Here is a tiny trained network, its code and every weight. The questions are about switching its units off for an input and a target symbol, where a switched-off unit gives its printed mean instead of its output.

import numpy as np


def w(rows, s, z=0):
    codes = np.array(rows[::2]) - 128.0
    scale = np.full(codes.shape[1], s)
    scale[-1] = z or s
    return codes * scale


def norm(h):
    return h / np.sqrt((h * h).mean(-1, keepdims=True) + 1e-5)


def f(y):
    return np.maximum(y, 0)


def softmax(a):
    e = np.exp(a - a.max(-1, keepdims=True))
    return e / e.sum(-1, keepdims=True)


def log_softmax(a):
    a = a - a.max(-1, keepdims=True)
    return a - np.log(np.exp(a).sum(-1, keepdims=True))


def net(x, mask):
    ids = ['ΔΠΣΦαβεζηθμξτψω'.index(c) for c in x.split()]
    T = len(ids)
    res = E[ids] + P[:T]
    u = 0
    for l in range(2):
        r = norm(res)
        for j in range(3):
            rows = slice(2 * j, 2 * j + 2)
            q, k, v = (r @ M[l][rows].T for M in (Q, K, V))
            z = softmax(np.where(np.tri(T) > 0, q @ k.T / 2**0.5, -1e9)) @ v
            o = O[l][rows]
            res = res + np.where(mask[u + j], z, o[:, -1]) @ o[:, :-1]
        u += 3
        y = f(norm(res) @ A[l][:, :-1].T + A[l][:, -1])
        res = res + np.where(mask[u : u + 12], y, B[l][:, -1]) @ B[l][:, :-1]
        u += 12
    return log_softmax(norm(res)[-1] @ U[:, :-1].T + U[:, -1])


Q, K, V, O, A, B = {}, {}, {}, {}, {}, {}
E = w([
[204,105,100,113,143,132,109,136],'Δ',
[187,113,128,129,165,142,135,141],'Π',
[28,119,99,78,181,81,127,1],'Σ',
[196,121,123,136,139,147,142,122],'Φ',
[200,126,113,125,153,136,123,132],'α',
[140,86,159,113,97,125,61,155],'β',
[121,114,139,175,115,132,157,150],'ε',
[195,107,116,121,110,132,130,121],'ζ',
[190,117,124,129,174,141,127,152],'η',
[193,86,121,112,116,128,116,134],'θ',
[188,117,121,131,121,140,143,116],'μ',
[186,150,115,129,184,145,114,154],'ξ',
[156,79,143,124,86,132,106,129],'τ',
[120,111,133,152,152,181,136,118],'ψ',
[136,147,178,127,123,109,138,114],'ω',
],0.0066)
P = w([
[125,200,173,65,37,251,226,212],'0',
[171,89,215,95,104,190,209,156],'1',
[170,79,214,116,127,155,191,146],'2',
[170,71,211,132,147,138,181,135],'3',
[170,84,200,137,154,124,164,117],'4',
[171,87,196,151,158,119,144,104],'5',
[160,89,181,155,156,113,128,91],'6',
[161,90,164,175,156,109,114,90],'7',
[158,102,163,175,160,110,107,80],'8',
[157,101,152,182,151,109,95,67],'9',
[163,111,145,188,148,101,80,68],'10',
],0.002)
Q[0] = w([
[117,125,109,131,117,124,144,104],'L0H0',
[170,120,151,111,102,103,120,72],'L0H0',
[155,143,115,141,135,130,158,122],'L0H1',
[99,150,134,71,102,91,127,111],'L0H1',
[61,86,218,171,35,100,105,162],'L0H2',
[38,177,163,240,198,140,202,4],'L0H2',
],0.017)
K[0] = w([
[105,119,120,117,126,127,151,124],'L0H0',
[106,123,98,97,139,69,118,87],'L0H0',
[161,160,169,157,139,147,138,144],'L0H1',
[102,151,141,61,104,136,146,146],'L0H1',
[50,116,240,199,8,79,85,157],'L0H2',
[19,203,160,226,198,133,203,2],'L0H2',
],0.015)
V[0] = w([
[69,79,79,237,169,138,118,88],'L0H0',
[167,129,138,226,91,64,161,247],'L0H0',
[101,158,170,108,181,52,177,41],'L0H1',
[135,154,106,118,135,188,230,149],'L0H1',
[60,101,103,128,153,125,59,93],'L0H2',
[202,133,107,111,147,169,60,182],'L0H2',
],0.014)
O[0] = w([
[171,124,101,180,24,100,104,66,9],'L0H0',
[201,123,111,1,97,195,174,62,156],'L0H0',
[148,215,112,101,186,75,89,71,108],'L0H1',
[82,159,128,153,177,242,139,141,204],'L0H1',
[82,132,141,127,200,194,110,91,15],'L0H2',
[204,159,72,125,126,198,83,183,137],'L0H2',
],0.006,0.011)
A[0] = w([
[214,93,21,148,108,82,132,215,33],'L0N0',
[199,182,58,113,174,221,104,119,117],'L0N1',
[112,173,94,254,185,220,80,96,11],'L0N2',
[74,112,184,89,147,166,172,111,122],'L0N3',
[130,146,161,86,182,174,151,132,143],'L0N4',
[100,113,196,194,92,121,183,159,126],'L0N5',
[144,189,168,140,167,106,147,187,128],'L0N6',
[125,120,162,42,145,178,98,181,113],'L0N7',
[81,137,122,177,84,70,229,178,78],'L0N8',
[142,74,143,129,85,188,106,150,149],'L0N9',
[81,203,173,110,192,43,103,115,42],'L0N10',
[112,149,85,130,88,158,151,40,74],'L0N11',
],0.0075,0.0011)
B[0] = w([
[185,135,254,25,190,76,133,110,198],'L0N0',
[111,231,113,193,190,114,176,191,229],'L0N1',
[207,86,175,45,42,73,154,52,173],'L0N2',
[162,122,137,204,100,165,148,164,243],'L0N3',
[126,107,136,169,89,159,108,184,246],'L0N4',
[129,135,101,149,167,176,154,168,179],'L0N5',
[161,116,134,143,47,161,137,87,194],'L0N6',
[73,87,109,192,142,130,150,147,254],'L0N7',
[114,138,105,116,127,193,169,182,177],'L0N8',
[112,127,123,79,166,32,146,107,195],'L0N9',
[191,108,132,80,84,72,147,44,203],'L0N10',
[163,94,188,114,55,117,111,124,138],'L0N11',
],0.0094,0.0075)
Q[1] = w([
[110,160,166,81,196,128,132,192],'L1H0',
[153,193,72,35,145,121,99,38],'L1H0',
[125,201,103,179,181,94,39,102],'L1H1',
[177,149,114,251,114,168,161,101],'L1H1',
[25,69,140,200,142,129,28,56],'L1H2',
[115,95,56,150,120,139,92,186],'L1H2',
],0.017)
K[1] = w([
[120,122,133,112,192,93,123,195],'L1H0',
[252,173,187,78,83,145,125,139],'L1H0',
[168,160,149,165,99,51,12,76],'L1H1',
[89,169,89,234,85,189,101,86],'L1H1',
[225,102,140,21,105,158,198,156],'L1H2',
[125,115,155,120,139,126,145,163],'L1H2',
],0.018)
V[1] = w([
[111,254,14,131,153,230,153,166],'L1H0',
[14,158,143,134,144,65,188,99],'L1H0',
[52,55,102,68,166,195,63,182],'L1H1',
[163,67,165,113,70,81,170,64],'L1H1',
[114,104,129,229,124,42,122,49],'L1H2',
[108,85,101,150,177,99,83,144],'L1H2',
],0.0088)
O[1] = w([
[158,63,241,129,244,3,60,192,166],'L1H0',
[223,39,107,114,86,243,110,185,130],'L1H0',
[189,179,139,182,74,135,137,4,139],'L1H1',
[93,204,144,193,164,172,72,175,98],'L1H1',
[130,31,144,14,39,198,224,207,1],'L1H2',
[148,180,169,107,60,132,175,139,82],'L1H2',
],0.0038,0.0082)
A[1] = w([
[5,120,133,95,160,101,124,71,1],'L1N0',
[88,136,89,156,94,76,112,150,18],'L1N1',
[126,109,146,149,134,174,139,169,147],'L1N2',
[139,144,118,171,116,125,157,105,111],'L1N3',
[111,127,170,148,151,111,113,127,142],'L1N4',
[66,134,110,140,190,193,125,161,40],'L1N5',
[147,122,94,76,78,104,84,58,119],'L1N6',
[144,96,127,119,104,126,65,178,28],'L1N7',
[113,136,107,136,131,133,116,187,85],'L1N8',
[167,96,122,111,109,83,127,72,87],'L1N9',
[121,97,147,108,171,214,94,76,32],'L1N10',
[138,191,87,134,173,170,121,153,90],'L1N11',
],0.016,0.0016)
B[1] = w([
[62,64,137,71,222,201,63,223,134],'L1N0',
[112,106,163,165,120,79,228,126,139],'L1N1',
[127,168,87,96,188,86,97,111,247],'L1N2',
[137,75,122,76,149,111,106,160,194],'L1N3',
[131,109,80,77,119,132,164,128,186],'L1N4',
[135,199,213,182,47,183,127,142,202],'L1N5',
[37,236,29,121,192,74,167,89,156],'L1N6',
[109,139,71,136,134,149,44,76,137],'L1N7',
[144,139,146,173,131,165,124,110,184],'L1N8',
[111,150,204,127,60,154,79,129,170],'L1N9',
[177,113,147,158,196,139,151,5,134],'L1N10',
[151,181,183,175,176,147,144,190,187],'L1N11',
],0.017,0.011)
U = w([
[146,121,89,131,102,136,86,122,25],'Δ',
[167,82,228,68,47,104,111,120,184],'Π',
[1,59,143,119,167,187,109,146,98],'Σ',
[136,116,98,132,97,140,113,118,21],'Φ',
[143,122,104,117,105,138,103,119,4],'α',
[44,209,108,87,85,70,142,52,178],'β',
[124,100,67,91,74,212,224,150,67],'ε',
[130,115,80,147,97,134,81,127,57],'ζ',
[163,91,101,66,223,54,148,157,195],'η',
[136,119,88,141,93,138,79,121,64],'θ',
[132,111,91,142,100,144,91,119,53],'μ',
[154,212,170,193,159,164,139,179,185],'ξ',
[118,102,89,199,120,98,81,99,90],'τ',
[146,85,136,156,163,192,155,6,116],'ψ',
[92,74,113,213,78,65,218,133,98],'ω',
],0.0092,0.0032)

Each question gives the input, a string of symbols that net reads in full, and the target symbol t.
The units are the heads (2 rows each of Q, K, V and O) and the neurons (one row each of A and B). Each row of codes is followed by its name. A weight is (code - 128) times the scale printed after its matrix; where a second scale follows, it is the last column's (O, A, B and U).
mask holds one flag per unit, layer by layer, with each layer's heads first. A switched-off unit (its flag False) gives its mean, the last column of its rows in O or B, instead of its output. The means were averaged over made-up inputs and are rounded, as every weight is.
A unit's drop is (log p(t) with every unit on - log p(t) with that unit switched off) / (log p(t) with every unit on - log p(t) with every unit switched off).
most important unit: the unit with the biggest drop
k most important neurons: the k neurons with the biggest drops, biggest first
top k neurons in layer l: the k neurons of layer l with the biggest drops, biggest first
which heads matter: for each layer, one digit per head in row order, 1 if its drop is at least 0.15 and else 0, layers parted by /
input Φ ω α ψ τ ω μ ψ ω Π Π, target η: most important unit => L0N0
input ψ ω Σ, target Σ: which heads matter => 001 / 000
input ψ Δ ω τ ω ψ ψ ω ψ, target β: which heads matter => 100 / 000
input ω θ ω ε ε ψ ψ β ε, target Π: top 2 neurons in layer 0 => (L0N10; L0N1)
input β τ Π ε θ ω ω ψ θ, target η: 3 most important neurons => (L0N0; L1N5; L0N3)
input α ε θ ε τ ψ ω ω ψ α, target η: 3 most important neurons => (L0N0; L1N5; L0N1)
input ω ω ω ζ ε ξ ω, target β: which heads matter => 011 / 000
input ψ ω ω ψ ψ, target Π: 2 most important neurons => (L0N2; L1N9)
input β ψ β, target η: 2 most important neurons => (L0N0; L1N5)
input μ ω ψ ψ ε Σ ψ, target ψ: which heads matter => 001 / 000
input ε ψ ε ω η Δ ω β ω ω ω, target β: which heads matter => 010 / 000
input ω ω ω ζ ψ ε β ω ζ, target η: 2 most important neurons => (L0N0; L1N5)
input ω ω Σ ω ω θ ψ, target ψ: which heads matter => 001 / 100
input ε ψ ω ω ω ψ ω ψ ω ξ ψ, target β: most important unit => L0H0
input ω η β ψ β ε β ζ ω ω ε, target η: 2 most important neurons => (L0N10; L0N8)
input Δ ψ ε ψ, target η: which heads matter => 100 / 000
input Π ω β ψ ε ω ω β, target η: which heads matter => 111 / 000
input ω ω τ ω, target Π: which heads matter => 111 / 000
input Δ ψ ε ε α ψ ω ψ, target Π: which heads matter => 100 / 000
input ω β ψ ω τ θ ω ψ, target η: which heads matter => 101 / 000
input β ω ω β μ β, target Π: most important unit => L0H1
input τ ε ω β Σ ε ω τ ω ε ε, target ε: which heads matter => 001 / 101
input θ μ ω ψ ω ε ε β τ ζ ω, target Π: which heads matter => 010 / 000
input ω ζ ω ω ω ε η ω Σ τ, target τ: which heads matter => 101 / 010
input ψ Δ τ η ε ω ψ θ ε, target η: top 3 neurons in layer 0 => (L0N8; L0N2; L0N10)
input ω τ ζ ξ ζ, target η: top 3 neurons in layer 0 => (L0N0; L0N3; L0N5)
input ζ ψ ψ ζ Σ, target Σ: most important unit => L0H2
input ω τ ε ω ω ω τ, target η: top 3 neurons in layer 0 => (L0N0; L0N10; L0N7)
